Below is a small trained network, with its code and all its weights. Each question gives an input and a target symbol and asks what happens when units are switched off, that is, made to give their printed mean instead of their output.

import numpy as np


def w(rows, s, z=0):
    codes = np.array(rows[::2]) - 128.0
    scale = np.full(codes.shape[1], s)
    scale[-1] = z or s
    return codes * scale


def norm(h):
    return h / np.sqrt((h * h).mean(-1, keepdims=True) + 1e-5)


def f(y):
    return np.maximum(y, 0)


def softmax(a):
    e = np.exp(a - a.max(-1, keepdims=True))
    return e / e.sum(-1, keepdims=True)


def log_softmax(a):
    a = a - a.max(-1, keepdims=True)
    return a - np.log(np.exp(a).sum(-1, keepdims=True))


def net(x, mask):
    ids = ['βγδεημξστω'.index(c) for c in x.split()]
    T = len(ids)
    res = E[ids] + P[:T]
    u = 0
    for l in range(2):
        q, k, v = (norm(res) @ M[l].T for M in (Q, K, V))
        z = softmax(np.where(np.tri(T) > 0, q @ k.T / 2**0.5, -1e9)) @ v
        res = res + np.where(mask[u], z, O[l][:, -1]) @ O[l][:, :-1]
        u += 1
        y = f(norm(res) @ A[l][:, :-1].T + A[l][:, -1])
        res = res + np.where(mask[u : u + 8], y, B[l][:, -1]) @ B[l][:, :-1]
        u += 8
    return log_softmax(norm(res)[-1] @ U[:, :-1].T + U[:, -1])


Q, K, V, O, A, B = {}, {}, {}, {}, {}, {}
E = w([
[75,139,209,148,84],'β',
[61,152,158,157,97],'γ',
[141,148,93,185,59],'δ',
[226,141,58,163,101],'ε',
[170,14,125,125,202],'η',
[124,226,76,79,196],'μ',
[36,143,74,244,224],'ξ',
[190,157,235,133,253],'σ',
[122,88,82,116,68],'τ',
[174,169,180,201,74],'ω',
],0.015)
P = w([
[158,158,140,227,120],'0',
[142,76,78,83,113],'1',
[147,164,149,235,135],'2',
[127,79,90,75,123],'3',
[148,176,162,246,128],'4',
[135,102,101,72,105],'5',
],0.012)
Q[0] = w([
[84,164,51,11,92],'L0H0',
[109,161,140,110,162],'L0H0',
],0.012)
K[0] = w([
[148,158,118,122,1],'L0H0',
[117,162,156,153,132],'L0H0',
],0.015)
V[0] = w([
[158,180,208,88,171],'L0H0',
[143,223,139,104,2],'L0H0',
],0.0061)
O[0] = w([
[198,184,226,93,208,232],'L0H0',
[110,196,64,2,88,1],'L0H0',
],0.0071,0.0021)
A[0] = w([
[143,62,97,102,179,144],'L0N0',
[108,154,225,136,96,176],'L0N1',
[150,110,96,152,153,109],'L0N2',
[197,45,115,93,154,57],'L0N3',
[171,114,123,151,104,56],'L0N4',
[6,134,122,67,74,83],'L0N5',
[90,71,42,133,193,73],'L0N6',
[215,105,129,99,71,3],'L0N7',
],0.012,0.0048)
B[0] = w([
[108,137,45,36,115,178],'L0N0',
[148,48,93,58,69,255],'L0N1',
[94,159,150,129,171,170],'L0N2',
[140,88,11,177,254,163],'L0N3',
[150,173,164,84,155,160],'L0N4',
[97,79,178,212,149,198],'L0N5',
[150,225,183,96,99,188],'L0N6',
[152,112,230,210,246,157],'L0N7',
],0.009,0.0057)
Q[1] = w([
[147,89,157,66,213],'L1H0',
[156,244,236,156,54],'L1H0',
],0.011)
K[1] = w([
[237,54,139,137,176],'L1H0',
[82,248,204,85,129],'L1H0',
],0.012)
V[1] = w([
[150,129,253,233,85],'L1H0',
[176,62,100,165,55],'L1H0',
],0.0051)
O[1] = w([
[156,65,130,172,102,253],'L1H0',
[180,59,83,3,211,72],'L1H0',
],0.0072,0.0016)
A[1] = w([
[160,181,118,3,176,120],'L1N0',
[105,175,66,105,162,63],'L1N1',
[121,139,144,157,191,31],'L1N2',
[98,105,121,16,140,1],'L1N3',
[91,82,185,154,177,36],'L1N4',
[130,75,247,169,102,80],'L1N5',
[81,200,98,36,111,48],'L1N6',
[132,223,172,172,155,116],'L1N7',
],0.014,0.0042)
B[1] = w([
[144,123,114,246,42,210],'L1N0',
[114,255,223,107,61,180],'L1N1',
[128,74,148,146,24,176],'L1N2',
[197,104,127,4,249,157],'L1N3',
[211,182,99,167,57,183],'L1N4',
[110,185,167,100,196,254],'L1N5',
[207,28,202,153,123,177],'L1N6',
[12,95,120,7,148,230],'L1N7',
],0.0096,0.0088)
U = w([
[163,250,70,179,113,150],'β',
[99,27,186,133,119,34],'γ',
[169,187,199,128,254,69],'δ',
[158,69,118,54,152,144],'ε',
[115,92,77,139,78,197],'η',
[67,152,125,248,171,123],'μ',
[92,217,119,79,110,254],'ξ',
[157,184,46,126,225,193],'σ',
[204,167,153,92,50,80],'τ',
[167,89,116,222,184,205],'ω',
],0.011,0.0039)

Each question gives the input, a string of symbols that net reads in full, and the target symbol t.
The units are the heads (2 rows each of Q, K, V and O) and the neurons (one row each of A and B). Each row of codes is followed by its name. A weight is (code - 128) times the scale printed after its matrix; where a second scale follows, it is the last column's (O, A, B and U).
mask holds one flag per unit, layer by layer, with each layer's heads first. A switched-off unit (its flag False) gives its mean, the last column of its rows in O or B, instead of its output. The means were averaged over made-up inputs and are rounded, as every weight is.
A unit's drop is (log p(t) with every unit on - log p(t) with that unit switched off) / (log p(t) with every unit on - log p(t) with every unit switched off).
unit that matters most: the unit with the biggest drop
top k neurons: the k neurons with the biggest drops, biggest first
top k neurons in layer l: the k neurons of layer l with the biggest drops, biggest first
drop of u: that unit's drop, to one decimal
input ω μ δ ξ ε, target μ: unit that matters most -> L0H0
input β ε γ, target γ: top 4 neurons in layer 0 -> L0N1, L0N6, L0N7, L0N0
input ξ γ δ μ, target τ: top 2 neurons -> L1N1, L1N0
input ξ σ μ, target ξ: top 2 neurons -> L1N7, L0N5
input σ β μ σ γ δ, target η: top 3 neurons -> L0N5, L0N1, L1N7
input μ ε δ τ τ, target ξ: top 4 neurons -> L0N1, L1N0, L0N4, L0N3
input η τ τ, target ω: top 3 neurons in layer 1 -> L1N7, L1N1, L1N3
input β τ μ γ γ, target ξ: top 3 neurons -> L0N5, L1N0, L1N6
input τ γ ε, target σ: top 2 neurons -> L1N0, L0N5
input ξ σ β, target δ: top 2 neurons -> L1N5, L1N0
input γ ε β γ ω, target τ: top 2 neurons -> L0N1, L0N5
input ε ε γ, target γ: top 3 neurons in layer 0 -> L0N1, L0N7, L0N6
input η γ β δ ε, target ω: top 3 neurons -> L0N5, L1N1, L0N6
input γ β ξ ω ε, target μ: unit that matters most -> L0N1
input ε σ τ μ σ δ, target η: top 3 neurons -> L0N5, L1N5, L1N1
input μ ω ω, target ξ: top 2 neurons in layer 0 -> L0N5, L0N7
input γ τ τ, target η: top 2 neurons in layer 0 -> L0N7, L0N3
input γ ω ω, target τ: top 2 neurons in layer 1 -> L1N7, L1N0
input ξ ε σ ε ε, target δ: top 3 neurons -> L1N0, L1N7, L0N4
input ε σ μ β ω ω, target δ: unit that matters most -> L1N5
input μ μ β, target ξ: top 2 neurons in layer 0 -> L0N5, L0N7
input σ γ σ μ τ, target ξ: top 2 neurons in layer 0 -> L0N5, L0N3
input β η ξ ε, target β: top 2 neurons in layer 1 -> L1N1, L1N0
input σ σ ω τ δ, target δ: top 2 neurons in layer 1 -> L1N5, L1N0
input τ σ μ ξ, target ξ: top 2 neurons -> L0N6, L0N1
input σ η σ σ γ, target δ: top 4 neurons in layer 1 -> L1N5, L1N0, L1N2, L1N1
input σ μ μ σ μ ξ, target ξ: top neuron -> L1N7
input ω μ ω ε ε, target ξ: top 2 neurons -> L1N7, L0N1
input μ μ ω ξ τ, target μ: drop of L0N6 -> 0.2
input γ τ ξ σ μ, target ξ: drop of L0N5 -> 0.1
